Here is a tiny trained network, its code and every weight. The questions are about switching its units off for an input and a target symbol, where a switched-off unit gives its printed mean instead of its output.

import numpy as np


def w(rows, s, z=0):
    codes = np.array(rows[::2]) - 128.0
    scale = np.full(codes.shape[1], s)
    scale[-1] = z or s
    return codes * scale


def f(y):
    return np.maximum(y, 0)


def softmax(a):
    e = np.exp(a - a.max(-1, keepdims=True))
    return e / e.sum(-1, keepdims=True)


def log_softmax(a):
    a = a - a.max(-1, keepdims=True)
    return a - np.log(np.exp(a).sum(-1, keepdims=True))


def net(x, mask):
    ids = ['ΛΞΩαβγεζημτ'.index(c) for c in x.split()]
    T = len(ids)
    res = E[ids] + P[:T]
    u = 0
    for l in range(3):
        r = res
        for j in range(3):
            rows = slice(3 * j, 3 * j + 3)
            q, k, v = (r @ M[l][rows].T for M in (Q, K, V))
            z = softmax(np.where(np.tri(T) > 0, q @ k.T / 3**0.5, -1e9)) @ v
            o = O[l][rows]
            res = res + np.where(mask[u + j], z, o[:, -1]) @ o[:, :-1]
        u += 3
        y = f(res @ A[l][:, :-1].T + A[l][:, -1])
        res = res + np.where(mask[u : u + 8], y, B[l][:, -1]) @ B[l][:, :-1]
        u += 8
    return log_softmax(res[-1] @ U[:, :-1].T + U[:, -1])


Q, K, V, O, A, B = {}, {}, {}, {}, {}, {}
E = w([
[54,162,101],'Λ',
[124,137,116],'Ξ',
[224,129,95],'Ω',
[89,183,81],'α',
[62,122,134],'β',
[134,200,80],'γ',
[89,200,67],'ε',
[92,68,163],'ζ',
[215,2,189],'η',
[151,5,204],'μ',
[235,47,133],'τ',
],0.012)
P = w([
[100,144,227],'0',
[163,153,158],'1',
[119,96,70],'2',
[170,141,194],'3',
[157,152,202],'4',
[111,67,45],'5',
[170,152,105],'6',
[157,142,216],'7',
[93,40,11],'8',
[155,165,104],'9',
[138,172,193],'10',
],0.012)
Q[0] = w([
[85,68,35],'L0H1',
[208,199,202],'L0H1',
[160,1,106],'L0H1',
[120,173,110],'L0H2',
[68,49,74],'L0H2',
[187,238,136],'L0H2',
[140,241,46],'L0H3',
[127,90,40],'L0H3',
[214,181,211],'L0H3',
],0.009)
K[0] = w([
[200,128,71],'L0H1',
[158,191,226],'L0H1',
[119,88,114],'L0H1',
[111,184,117],'L0H2',
[252,38,65],'L0H2',
[10,192,55],'L0H2',
[145,110,108],'L0H3',
[133,54,134],'L0H3',
[62,183,94],'L0H3',
],0.015)
V[0] = w([
[147,127,47],'L0H1',
[63,94,193],'L0H1',
[193,49,199],'L0H1',
[190,100,185],'L0H2',
[33,140,132],'L0H2',
[61,226,138],'L0H2',
[246,84,100],'L0H3',
[68,215,124],'L0H3',
[146,49,180],'L0H3',
],0.011)
O[0] = w([
[215,217,91,80],'L0H1',
[89,115,151,188],'L0H1',
[62,80,87,249],'L0H1',
[74,160,81,214],'L0H2',
[81,84,199,88],'L0H2',
[77,87,161,43],'L0H2',
[166,121,70,150],'L0H3',
[137,172,133,74],'L0H3',
[77,131,2,203],'L0H3',
],0.0063,0.011)
A[0] = w([
[93,189,83,205],'L0N1',
[59,110,135,105],'L0N2',
[81,67,100,169],'L0N3',
[47,170,101,222],'L0N4',
[136,127,107,51],'L0N5',
[153,157,186,30],'L0N6',
[249,127,111,2],'L0N7',
[132,173,136,129],'L0N8',
],0.015,0.0034)
B[0] = w([
[81,2,131,174],'L0N1',
[157,166,176,191],'L0N2',
[231,159,175,248],'L0N3',
[179,58,153,195],'L0N4',
[84,158,121,146],'L0N5',
[74,158,96,134],'L0N6',
[113,194,165,146],'L0N7',
[161,230,163,130],'L0N8',
],0.0082,0.018)
Q[1] = w([
[180,148,162],'L1H1',
[129,151,105],'L1H1',
[92,166,137],'L1H1',
[111,73,165],'L1H2',
[101,146,152],'L1H2',
[141,113,117],'L1H2',
[95,106,229],'L1H3',
[9,153,165],'L1H3',
[141,83,94],'L1H3',
],0.013)
K[1] = w([
[127,144,196],'L1H1',
[193,186,40],'L1H1',
[43,165,224],'L1H1',
[253,107,191],'L1H2',
[191,46,90],'L1H2',
[106,15,196],'L1H2',
[22,156,152],'L1H3',
[60,160,10],'L1H3',
[81,178,147],'L1H3',
],0.0075)
V[1] = w([
[203,107,123],'L1H1',
[254,193,11],'L1H1',
[143,171,86],'L1H1',
[153,2,197],'L1H2',
[84,170,197],'L1H2',
[43,96,36],'L1H2',
[119,138,137],'L1H3',
[229,180,175],'L1H3',
[125,149,203],'L1H3',
],0.0081)
O[1] = w([
[149,201,23,179],'L1H1',
[150,221,255,127],'L1H1',
[71,178,163,100],'L1H1',
[178,121,61,252],'L1H2',
[104,133,56,138],'L1H2',
[118,23,175,17],'L1H2',
[131,128,126,128],'L1H3',
[25,114,120,209],'L1H3',
[125,166,122,191],'L1H3',
],0.0064,0.023)
A[1] = w([
[74,241,102,101],'L1N1',
[21,162,166,146],'L1N2',
[103,173,52,105],'L1N3',
[158,254,197,193],'L1N4',
[164,60,235,254],'L1N5',
[69,59,144,172],'L1N6',
[109,167,182,127],'L1N7',
[14,94,53,97],'L1N8',
],0.0083,0.0064)
B[1] = w([
[107,133,245,193],'L1N1',
[39,132,102,133],'L1N2',
[85,101,145,254],'L1N3',
[93,86,89,183],'L1N4',
[66,192,191,151],'L1N5',
[95,101,155,140],'L1N6',
[179,225,2,131],'L1N7',
[98,31,146,181],'L1N8',
],0.0076,0.013)
Q[2] = w([
[103,80,107],'L2H1',
[138,169,128],'L2H1',
[171,164,90],'L2H1',
[175,62,70],'L2H2',
[233,105,128],'L2H2',
[9,2,240],'L2H2',
[132,24,212],'L2H3',
[109,84,151],'L2H3',
[87,83,149],'L2H3',
],0.008)
K[2] = w([
[159,155,87],'L2H1',
[118,159,121],'L2H1',
[128,128,134],'L2H1',
[8,107,102],'L2H2',
[225,148,254],'L2H2',
[106,124,141],'L2H2',
[42,145,105],'L2H3',
[143,70,106],'L2H3',
[69,163,68],'L2H3',
],0.0099)
V[2] = w([
[96,154,117],'L2H1',
[163,107,172],'L2H1',
[170,130,136],'L2H1',
[81,80,155],'L2H2',
[210,121,128],'L2H2',
[109,170,123],'L2H2',
[104,171,123],'L2H3',
[248,121,126],'L2H3',
[95,99,163],'L2H3',
],0.014)
O[2] = w([
[220,40,62,127],'L2H1',
[38,143,151,46],'L2H1',
[22,81,132,132],'L2H1',
[140,140,164,95],'L2H2',
[179,106,199,144],'L2H2',
[69,150,6,100],'L2H2',
[79,163,68,98],'L2H3',
[134,181,153,246],'L2H3',
[1,117,120,21],'L2H3',
],0.005,0.011)
A[2] = w([
[147,162,134,44],'L2N1',
[108,245,163,147],'L2N2',
[101,142,205,242],'L2N3',
[80,173,247,253],'L2N4',
[176,227,138,49],'L2N5',
[76,80,93,185],'L2N6',
[143,175,121,117],'L2N7',
[107,120,68,169],'L2N8',
],0.012,0.0038)
B[2] = w([
[254,141,199,163],'L2N1',
[136,15,138,176],'L2N2',
[55,224,94,150],'L2N3',
[43,185,101,162],'L2N4',
[117,124,212,249],'L2N5',
[99,120,167,199],'L2N6',
[124,143,172,184],'L2N7',
[148,147,214,196],'L2N8',
],0.0065,0.015)
U = w([
[158,74,182,2],'Λ',
[145,137,117,159],'Ξ',
[87,242,142,230],'Ω',
[124,117,169,96],'α',
[183,70,119,60],'β',
[109,162,128,166],'γ',
[104,134,163,134],'ε',
[189,150,17,186],'ζ',
[165,127,212,27],'η',
[201,254,113,135],'μ',
[101,243,213,128],'τ',
],0.01,0.0065)

Each question gives the input, a string of symbols that net reads in full, and the target symbol t.
The units are the heads (3 rows each of Q, K, V and O) and the neurons (one row each of A and B). Each row of codes is followed by its name. A weight is (code - 128) times the scale printed after its matrix; where a second scale follows, it is the last column's (O, A, B and U).
mask holds one flag per unit, layer by layer, with each layer's heads first. A switched-off unit (its flag False) gives its mean, the last column of its rows in O or B, instead of its output. The means were averaged over made-up inputs and are rounded, as every weight is.
A unit's drop is (log p(t) with every unit on - log p(t) with that unit switched off) / (log p(t) with every unit on - log p(t) with every unit switched off).
The circuit of an input: a set's keep is (log p(t) with only the set's units on - log p(t) with every unit switched off) / (log p(t) with every unit on - log p(t) with every unit switched off). Starting from the 12 units with the biggest drops (on a tie, the unit counted first), units are removed one at a time, each time the one whose removal leaves the highest keep (on an exact tie, the one counted first), for as long as the keep stays at least 0.8.
units of the circuit, in order: the units of the circuit, biggest drop first
unit that matters most: the unit with the biggest drop
top k neurons: the k neurons with the biggest drops, biggest first
k most important neurons of layer l: the k neurons of layer l with the biggest drops, biggest first
heads that matter: for each layer, one digit per head in row order, 1 if its drop is at least 0.15 and else 0, layers parted by /
input μ η τ η Λ, target μ: top 3 neurons -> L0N3; L0N4; L0N2
input μ μ μ β μ β η Ξ, target μ: top 4 neurons -> L0N3; L0N2; L0N4; L1N8
input μ τ ζ Ξ Ω ζ, target ζ: units of the circuit, in order -> L0H2; L2N5
input ζ Ω β β η μ τ Ω μ μ Ω, target ζ: top 3 neurons -> L0N2; L0N3; L2N5
input ε ζ ε ζ μ μ μ μ, target ε: unit that matters most -> L0H3
input Λ μ ε Ω, target Λ: units of the circuit, in order -> L1H1; L0H3; L0H2
input Λ Λ Ω τ η ζ τ τ, target Λ: 4 most important neurons of layer 0 -> L0N3; L0N6; L0N4; L0N2
input μ η μ μ μ ζ μ η, target μ: heads that matter -> 100 / 010 / 000
input Λ μ ζ μ τ γ Ξ ε, target Λ: units of the circuit, in order -> L0H3; L1H1; L0H2
input ζ μ Ω η μ ζ, target ζ: heads that matter -> 011 / 110 / 100
input μ μ μ μ τ Ω ζ τ Λ, target Λ: units of the circuit, in order -> L1N8; L0N1
input ζ μ μ τ μ ε μ μ μ, target μ: units of the circuit, in order -> L1H1; L0N3; L0H3
input τ Ω Ω μ β β μ Ω, target τ: units of the circuit, in order -> L1H2; L0H2; L0H3; L1N5
input β μ μ η, target β: units of the circuit, in order -> L1H1; L0H3; L0H2; L0H1
input β Ξ α ζ μ μ, target μ: heads that matter -> 000 / 100 / 000
input ε μ Ω β μ τ μ μ τ τ η, target ε: heads that matter -> 111 / 110 / 011
input Ω Ξ ζ α μ τ ζ ζ τ τ μ, target Ω: unit that matters most -> L1H2
input ζ γ ζ η μ μ ε α, target ζ: heads that matter -> 110 / 101 / 000
input β τ ζ γ Ω α μ ζ, target β: heads that matter -> 011 / 100 / 001
input ε τ ζ Λ Ω ζ τ β, target ε: top 2 neurons -> L0N3; L0N6
input μ α ζ Ξ ζ μ ζ α μ ε β, target μ: top 2 neurons -> L0N3; L0N1
input α τ τ η Ξ β, target β: top 2 neurons -> L0N1; L1N8
input η μ Λ, target Λ: heads that matter -> 000 / 000 / 000
input ε ζ α Ω Ω μ ε β ζ μ γ, target ε: top 2 neurons -> L0N3; L0N6
input ε ζ μ μ μ μ μ μ μ ζ Ω, target ε: heads that matter -> 111 / 110 / 001
input β μ η Ξ Ω μ μ ζ, target β: heads that matter -> 111 / 100 / 000
input ζ μ ζ Λ μ β τ μ ζ η ε, target ζ: heads that matter -> 100 / 110 / 000
